Here is a tiny trained network, its code and every weight. The questions are about switching its units off for an input and a class, where a switched-off unit gives its printed mean instead of its output.

import numpy as np


def w(rows, s, z=0):
    codes = np.array(rows[::2]) - 128.0
    scale = np.full(codes.shape[1], s)
    scale[-1] = z or s
    return codes * scale


def f(y):
    return np.maximum(y, 0)


def log_softmax(a):
    a = a - a.max(-1, keepdims=True)
    return a - np.log(np.exp(a).sum(-1, keepdims=True))


def net(x, mask):
    res = np.array(x, float).reshape(1, 7) / 4 @ E
    y = f(res @ A[0][:, :-1].T + A[0][:, -1])
    res = res + np.where(mask, y, B[0][:, -1]) @ B[0][:, :-1]
    return log_softmax(res[-1] @ U[:, :-1].T + U[:, -1])


A, B = {}, {}
E = w([
[210,121,100,69],'x0',
[81,138,89,191],'x1',
[144,156,92,129],'x2',
[162,154,178,131],'x3',
[129,34,131,100],'x4',
[79,138,124,2],'x5',
[184,106,68,156],'x6',
],0.0094)
A[0] = w([
[89,11,87,112,210],'N1',
[251,175,94,139,151],'N2',
[44,128,85,208,254],'N3',
[82,121,40,133,198],'N4',
[104,175,174,206,108],'N5',
[229,143,54,122,154],'N6',
[58,211,202,53,214],'N7',
[64,137,113,36,191],'N8',
[136,89,179,173,139],'N9',
[195,69,156,107,213],'N10',
],0.014,0.0051)
B[0] = w([
[43,19,28,143,216],'N1',
[244,195,41,125,231],'N2',
[83,195,155,250,248],'N3',
[51,198,102,156,195],'N4',
[201,148,206,189,198],'N5',
[197,172,29,78,225],'N6',
[156,158,232,14,232],'N7',
[47,164,160,15,214],'N8',
[195,95,140,145,176],'N9',
[175,18,93,103,198],'N10',
],0.02,0.013)
U = w([
[152,162,24,76,60],'0',
[99,112,175,180,252],'1',
[77,10,100,104,78],'2',
[23,113,89,136,65],'3',
[73,112,139,43,116],'4',
],0.012,0.0021)

Each question gives the input, the list of numbers given to net, and the class t.
The units are the neurons (one row each of A and B). Each row of codes is followed by its name. A weight is (code - 128) times the scale printed after its matrix; where a second scale follows, it is the last column's (A, B and U).
mask holds one flag per neuron, in row order. A switched-off neuron (its flag False) gives its mean, the last column of its row in B, instead of its output. The means were averaged over made-up inputs and are rounded, as every weight is.
A unit's drop is (log p(t) with every unit on - log p(t) with that unit switched off) / (log p(t) with every unit on - log p(t) with every unit switched off).
The circuit of an input: a set's keep is (log p(t) with only the set's units on - log p(t) with every unit switched off) / (log p(t) with every unit on - log p(t) with every unit switched off). Starting from all 10 units, units are removed one at a time, each time the one whose removal leaves the highest keep (on an exact tie, the one counted first), for as long as the keep stays at least 0.8.
circuit, biggest first: the units of the circuit, biggest drop first
unit that matters most: the unit with the biggest drop
top k neurons: the k neurons with the biggest drops, biggest first
drop when u is switched off: that unit's drop, to one decimal
input [2,-6,-3,6,7,-2,-6], class 2: unit that matters most => N10
input [4,3,6,-8,-1,4,-1], class 3: circuit, biggest first => [N2, N4]
input [-2,-2,0,-6,-8,-7,1], class 1: top 2 neurons => [N3, N5]
input [-6,-4,8,3,-8,0,2], class 1: circuit, biggest first => [N5, N6]
input [0,1,-6,-5,4,8,5], class 2: top 2 neurons => [N1, N3]
input [-5,5,-6,-3,2,5,-4], class 4: top 2 neurons => [N7, N8]
input [-2,-8,2,1,8,0,-5], class 2: top 2 neurons => [N10, N1]
input [-5,-7,6,6,-7,0,-1], class 4: top 2 neurons => [N7, N3]
input [-3,5,-8,-6,4,-3,-3], class 3: top 2 neurons => [N1, N7]
input [-8,5,4,5,6,1,7], class 3: top 3 neurons => [N1, N7, N4]
input [2,-7,0,-6,7,5,-1], class 2: top 2 neurons => [N1, N10]
input [-1,4,0,2,7,-2,-3], class 2: drop when N1 is switched off => 0.2
input [3,-5,0,7,-2,7,0], class 4: drop when N7 is switched off => 0.0
input [0,-6,-7,-3,3,1,8], class 2: drop when N1 is switched off => 0.1
input [-2,8,2,-1,3,-3,8], class 3: top neuron => [N3]
input [-7,5,0,-1,1,8,-1], class 4: drop when N7 is switched off => 1.9
